Below is a small trained network, with its code and all its weights. Each question gives an input and a target symbol and asks what happens when units are switched off, that is, made to give their printed mean instead of their output.

import numpy as np


def w(rows, s, z=0):
    codes = np.array(rows[::2]) - 128.0
    scale = np.full(codes.shape[1], s)
    scale[-1] = z or s
    return codes * scale


def f(y):
    return np.maximum(y, 0)


def softmax(a):
    e = np.exp(a - a.max(-1, keepdims=True))
    return e / e.sum(-1, keepdims=True)


def log_softmax(a):
    a = a - a.max(-1, keepdims=True)
    return a - np.log(np.exp(a).sum(-1, keepdims=True))


def net(x, mask):
    ids = ['ΔΘΣΦΨαγεζηλμξπτ'.index(c) for c in x.split()]
    T = len(ids)
    res = E[ids] + P[:T]
    r = res
    for j in range(3):
        rows = slice(2 * j, 2 * j + 2)
        q, k, v = (r @ M[0][rows].T for M in (Q, K, V))
        z = softmax(np.where(np.tri(T) > 0, q @ k.T / 2**0.5, -1e9)) @ v
        o = O[0][rows]
        res = res + np.where(mask[j], z, o[:, -1]) @ o[:, :-1]
    y = f(res @ A[0][:, :-1].T + A[0][:, -1])
    res = res + np.where(mask[3:11], y, B[0][:, -1]) @ B[0][:, :-1]
    return log_softmax(res[-1] @ U[:, :-1].T + U[:, -1])


Q, K, V, O, A, B = {}, {}, {}, {}, {}, {}
E = w([
[121,142,93,145],'Δ',
[137,129,116,93],'Θ',
[3,222,215,155],'Σ',
[133,128,117,81],'Φ',
[136,131,113,94],'Ψ',
[137,135,103,116],'α',
[130,135,100,127],'γ',
[142,134,106,99],'ε',
[122,63,133,159],'ζ',
[122,139,96,132],'η',
[155,147,84,154],'λ',
[135,139,102,122],'μ',
[137,144,104,96],'ξ',
[109,109,94,206],'π',
[183,79,159,90],'τ',
],0.022)
P = w([
[48,117,2,77],'0',
[125,112,75,134],'1',
[145,111,107,144],'2',
[155,112,133,146],'3',
[166,115,158,140],'4',
[172,118,172,145],'5',
[177,122,190,134],'6',
[184,125,205,126],'7',
[188,126,215,126],'8',
[192,132,225,115],'9',
[194,135,237,103],'10',
],0.0075)
Q[0] = w([
[168,130,148,123],'head 0',
[138,166,116,136],'head 0',
[2,176,171,170],'head 1',
[177,235,40,116],'head 1',
[207,94,185,135],'head 2',
[186,35,150,161],'head 2',
],0.01)
K[0] = w([
[125,92,150,101],'head 0',
[94,119,120,104],'head 0',
[60,160,141,207],'head 1',
[150,246,109,125],'head 1',
[106,165,139,136],'head 2',
[86,170,196,118],'head 2',
],0.014)
V[0] = w([
[222,133,254,106],'head 0',
[142,133,229,73],'head 0',
[213,81,191,13],'head 1',
[103,208,198,135],'head 1',
[168,81,51,39],'head 2',
[71,191,197,74],'head 2',
],0.0079)
O[0] = w([
[229,46,96,90,154],'head 0',
[168,48,79,116,128],'head 0',
[25,253,91,219,255],'head 1',
[63,19,86,54,58],'head 1',
[127,203,180,238,169],'head 2',
[81,73,61,122,87],'head 2',
],0.0064,0.0079)
A[0] = w([
[196,99,167,128,11],'neuron 0',
[101,180,170,163,148],'neuron 1',
[75,152,137,203,90],'neuron 2',
[85,200,186,97,188],'neuron 3',
[6,199,99,164,157],'neuron 4',
[159,113,145,111,87],'neuron 5',
[230,74,181,125,51],'neuron 6',
[111,111,96,190,4],'neuron 7',
],0.012,0.0036)
B[0] = w([
[168,79,208,104,146],'neuron 0',
[130,132,92,164,255],'neuron 1',
[111,158,89,135,226],'neuron 2',
[83,114,82,208,208],'neuron 3',
[138,138,193,7,215],'neuron 4',
[116,154,117,123,132],'neuron 5',
[166,55,203,124,164],'neuron 6',
[96,177,83,107,147],'neuron 7',
],0.015,0.0094)
U = w([
[77,206,33,165,166],'Δ',
[141,99,86,227,253],'Θ',
[177,82,177,176,210],'Σ',
[196,93,254,75,199],'Φ',
[117,85,86,139,10],'Ψ',
[148,130,154,108,19],'α',
[115,87,89,135,50],'γ',
[79,76,162,118,115],'ε',
[150,132,157,104,53],'ζ',
[145,130,154,102,62],'η',
[145,130,142,110,50],'λ',
[147,123,147,109,83],'μ',
[157,134,149,93,38],'ξ',
[158,96,108,99,131],'π',
[148,130,146,108,44],'τ',
],0.011,0.0054)

Each question gives the input, a string of symbols that net reads in full, and the target symbol t.
The units are the heads (2 rows each of Q, K, V and O) and the neurons (one row each of A and B). Each row of codes is followed by its name. A weight is (code - 128) times the scale printed after its matrix; where a second scale follows, it is the last column's (O, A, B and U).
mask holds one flag per unit, heads first, then neurons. A switched-off unit (its flag False) gives its mean, the last column of its rows in O or B, instead of its output. The means were averaged over made-up inputs and are rounded, as every weight is.
A unit's drop is (log p(t) with every unit on - log p(t) with that unit switched off) / (log p(t) with every unit on - log p(t) with every unit switched off).
The circuit of an input: a set's keep is (log p(t) with only the set's units on - log p(t) with every unit switched off) / (log p(t) with every unit on - log p(t) with every unit switched off). Starting from all 11 units, units are removed one at a time, each time the one whose removal leaves the highest keep (on an exact tie, the one counted first), for as long as the keep stays at least 0.8.
units of the circuit, in order: the units of the circuit, biggest drop first
top k neurons: the k neurons with the biggest drops, biggest first
which heads matter: for each layer, one digit per head in row order, 1 if its drop is at least 0.15 and else 0, layers parted by /
drop when u is switched off: that unit's drop, to one decimal
input π Ψ τ ζ τ α τ τ τ π Φ, target Δ: which heads matter : 010
input γ μ ζ, target Δ: units of the circuit, in order : (head 0; neuron 2)
input τ τ τ, target Σ: top 4 neurons : (neuron 4; neuron 6; neuron 0; neuron 3)
input π Δ γ λ τ π π Δ, target Θ: which heads matter : 111
input τ τ τ τ τ, target Φ: units of the circuit, in order : (neuron 6)
input π τ π τ π π, target Φ: units of the circuit, in order : (head 1; neuron 6)
input α τ ζ ζ τ η ζ γ τ τ ζ, target Φ: top 2 neurons : (neuron 3; neuron 6)
input μ τ τ, target Θ: which heads matter : 111
input η π τ τ ε τ ζ, target Δ: which heads matter : 010
input ζ π ε Δ Σ, target ε: top 2 neurons : (neuron 3; neuron 4)
input τ π π Ψ π, target Σ: which heads matter : 111
input τ Δ τ ζ ζ λ λ μ τ, target Σ: which heads matter : 110
input τ ζ ζ τ ζ, target Σ: top 3 neurons : (neuron 4; neuron 6; neuron 3)
input Δ η τ Σ τ η τ τ τ, target π: top 2 neurons : (neuron 4; neuron 3)
input ξ ε τ Δ τ π Σ τ τ, target π: top neuron : (neuron 3)
input τ π π π, target Σ: drop when neuron 2 is switched off : 0.0
input τ τ γ τ τ, target Φ: drop when neuron 0 is switched off : 0.5
input λ ζ ζ τ, target Δ: drop when neuron 6 is switched off : 0.1
